Below is a small trained network, with its code and all its weights. Each question gives an input and a class and asks what happens when units are switched off, that is, made to give their printed mean instead of their output.

import numpy as np


def w(rows, s, z=0):
    codes = np.array(rows[::2]) - 128.0
    scale = np.full(codes.shape[1], s)
    scale[-1] = z or s
    return codes * scale


def norm(h):
    return h / np.sqrt((h * h).mean(-1, keepdims=True) + 1e-5)


def f(y):
    return np.maximum(y, 0)


def log_softmax(a):
    a = a - a.max(-1, keepdims=True)
    return a - np.log(np.exp(a).sum(-1, keepdims=True))


def net(x, mask):
    res = np.array(x, float).reshape(1, 3) / 4 @ E
    u = 0
    for l in range(3):
        y = f(norm(res) @ A[l][:, :-1].T + A[l][:, -1])
        res = res + np.where(mask[u : u + 10], y, B[l][:, -1]) @ B[l][:, :-1]
        u += 10
    return log_softmax(norm(res)[-1] @ U[:, :-1].T + U[:, -1])


A, B = {}, {}
E = w([
[168,120,77,60,145,230,158,86],'x0',
[83,154,253,145,202,140,180,18],'x1',
[164,69,115,212,166,82,163,108],'x2',
],0.0051)
A[0] = w([
[119,173,115,60,153,180,158,38,29],'L0N0',
[102,138,192,133,137,56,130,126,139],'L0N1',
[96,162,147,67,176,221,53,84,16],'L0N2',
[148,169,90,110,31,54,79,222,34],'L0N3',
[100,191,88,117,58,82,49,253,83],'L0N4',
[179,94,58,114,155,110,144,149,6],'L0N5',
[76,205,145,90,94,187,168,87,59],'L0N6',
[152,110,135,180,116,64,102,117,148],'L0N7',
[73,164,218,155,127,83,108,64,134],'L0N8',
[125,84,91,182,26,121,107,236,80],'L0N9',
],0.0055,0.0022)
B[0] = w([
[157,74,183,123,69,91,101,148,215],'L0N0',
[85,167,54,83,214,179,186,159,205],'L0N1',
[146,83,219,102,59,171,137,116,210],'L0N2',
[65,112,92,55,159,70,99,255,234],'L0N3',
[133,138,97,109,193,20,125,124,252],'L0N4',
[152,110,103,166,173,154,134,129,173],'L0N5',
[183,153,178,80,57,147,168,86,207],'L0N6',
[147,147,161,53,92,214,111,126,193],'L0N7',
[103,205,83,136,151,115,143,64,247],'L0N8',
[109,102,152,50,117,157,72,186,237],'L0N9',
],0.0055,0.0049)
A[1] = w([
[172,92,83,130,123,90,119,150,184],'L1N0',
[82,186,140,158,165,57,180,91,40],'L1N1',
[161,63,84,142,141,221,127,100,94],'L1N2',
[126,116,154,166,165,109,99,199,176],'L1N3',
[134,110,136,117,133,184,172,83,126],'L1N4',
[111,105,143,121,94,120,116,101,25],'L1N5',
[78,254,146,99,184,96,141,54,138],'L1N6',
[140,142,117,168,145,66,146,136,36],'L1N7',
[157,195,92,79,107,129,160,126,207],'L1N8',
[37,202,144,111,183,93,169,119,253],'L1N9',
],0.007,0.0016)
B[1] = w([
[140,235,198,117,159,122,120,210,186],'L1N0',
[45,152,108,138,143,59,136,50,197],'L1N1',
[179,158,167,255,112,102,173,152,179],'L1N2',
[105,152,125,72,161,167,129,105,171],'L1N3',
[105,120,101,99,79,77,109,190,193],'L1N4',
[132,128,149,139,71,81,133,144,139],'L1N5',
[133,134,38,193,119,148,133,105,255],'L1N6',
[171,129,137,78,129,203,143,140,138],'L1N7',
[139,86,153,236,122,89,148,52,191],'L1N8',
[172,139,57,159,132,151,123,107,243],'L1N9',
],0.0055,0.0069)
A[2] = w([
[145,85,154,189,105,172,156,24,151],'L2N0',
[89,133,178,126,79,146,115,117,91],'L2N1',
[138,120,32,162,114,203,132,114,5],'L2N2',
[194,211,201,116,117,223,179,158,156],'L2N3',
[120,118,253,103,40,218,92,79,30],'L2N4',
[76,138,89,182,183,148,115,86,99],'L2N5',
[117,152,105,98,74,112,71,90,148],'L2N6',
[128,124,65,157,145,194,169,130,18],'L2N7',
[111,42,86,112,70,132,67,200,185],'L2N8',
[125,107,212,72,84,228,172,91,43],'L2N9',
],0.0056,0.0021)
B[2] = w([
[92,154,140,43,128,68,60,180,252],'L2N0',
[144,112,143,118,106,54,121,149,161],'L2N1',
[115,182,145,165,179,78,190,96,175],'L2N2',
[158,78,172,193,162,204,149,64,225],'L2N3',
[192,104,224,77,92,3,183,112,225],'L2N4',
[102,178,103,95,103,141,132,88,210],'L2N5',
[166,121,164,213,164,110,184,109,182],'L2N6',
[89,134,134,196,88,80,173,104,166],'L2N7',
[19,163,150,49,152,137,82,94,231],'L2N8',
[157,77,198,38,24,87,149,97,210],'L2N9',
],0.0056,0.0045)
U = w([
[145,99,160,118,154,221,100,144,77],'0',
[73,42,116,156,107,173,85,102,5],'1',
[88,151,89,22,160,94,74,220,190],'2',
[69,196,45,171,142,89,171,27,164],'3',
[163,92,231,79,48,78,166,72,177],'4',
[64,35,118,162,106,180,92,103,3],'5',
[202,100,150,253,142,150,180,165,129],'6',
],0.012,0.0062)

Each question gives the input, the list of numbers given to net, and the class t.
The units are the neurons (one row each of A and B). Each row of codes is followed by its name. A weight is (code - 128) times the scale printed after its matrix; where a second scale follows, it is the last column's (A, B and U).
mask holds one flag per neuron, layer by layer. A switched-off neuron (its flag False) gives its mean, the last column of its row in B, instead of its output. The means were averaged over made-up inputs and are rounded, as every weight is.
A unit's drop is (log p(t) with every unit on - log p(t) with that unit switched off) / (log p(t) with every unit on - log p(t) with every unit switched off).
The circuit of an input: a set's keep is (log p(t) with only the set's units on - log p(t) with every unit switched off) / (log p(t) with every unit on - log p(t) with every unit switched off). Starting from the 12 units with the biggest drops (on a tie, the unit counted first), units are removed one at a time, each time the one whose removal leaves the highest keep (on an exact tie, the one counted first), for as long as the keep stays at least 0.8.
units of the circuit, in order: the units of the circuit, biggest drop first
k most important neurons: the k neurons with the biggest drops, biggest first
k most important neurons of layer l: the k neurons of layer l with the biggest drops, biggest first
drop of u: that unit's drop, to one decimal
input [8,1,3], class 4: units of the circuit, in order : [L0N0]
input [-2,2,-5], class 3: units of the circuit, in order : [L0N8, L1N6]
input [7,-7,5], class 6: units of the circuit, in order : [L1N2, L0N5]
input [0,2,-1], class 3: 2 most important neurons : [L0N8, L0N9]
input [-1,0,4], class 6: 3 most important neurons of layer 0 : [L0N4, L0N7, L0N8]
input [5,3,6], class 6: 2 most important neurons of layer 1 : [L1N2, L1N1]
input [-3,0,8], class 6: 3 most important neurons : [L0N4, L0N7, L0N8]
input [-1,-2,5], class 0: 3 most important neurons of layer 0 : [L0N4, L0N7, L0N9]
input [7,-5,-4], class 0: 2 most important neurons of layer 1 : [L1N4, L1N1]
input [3,-5,8], class 6: 2 most important neurons of layer 1 : [L1N2, L1N4]
input [2,-3,7], class 6: drop of L1N2 : 0.2
input [-3,6,-6], class 3: drop of L0N8 : 1.2
input [-7,8,1], class 3: drop of L2N2 : 0.0
input [5,-2,1], class 6: drop of L1N2 : 0.1
input [3,1,5], class 6: most important neuron of layer 0 : [L0N8]
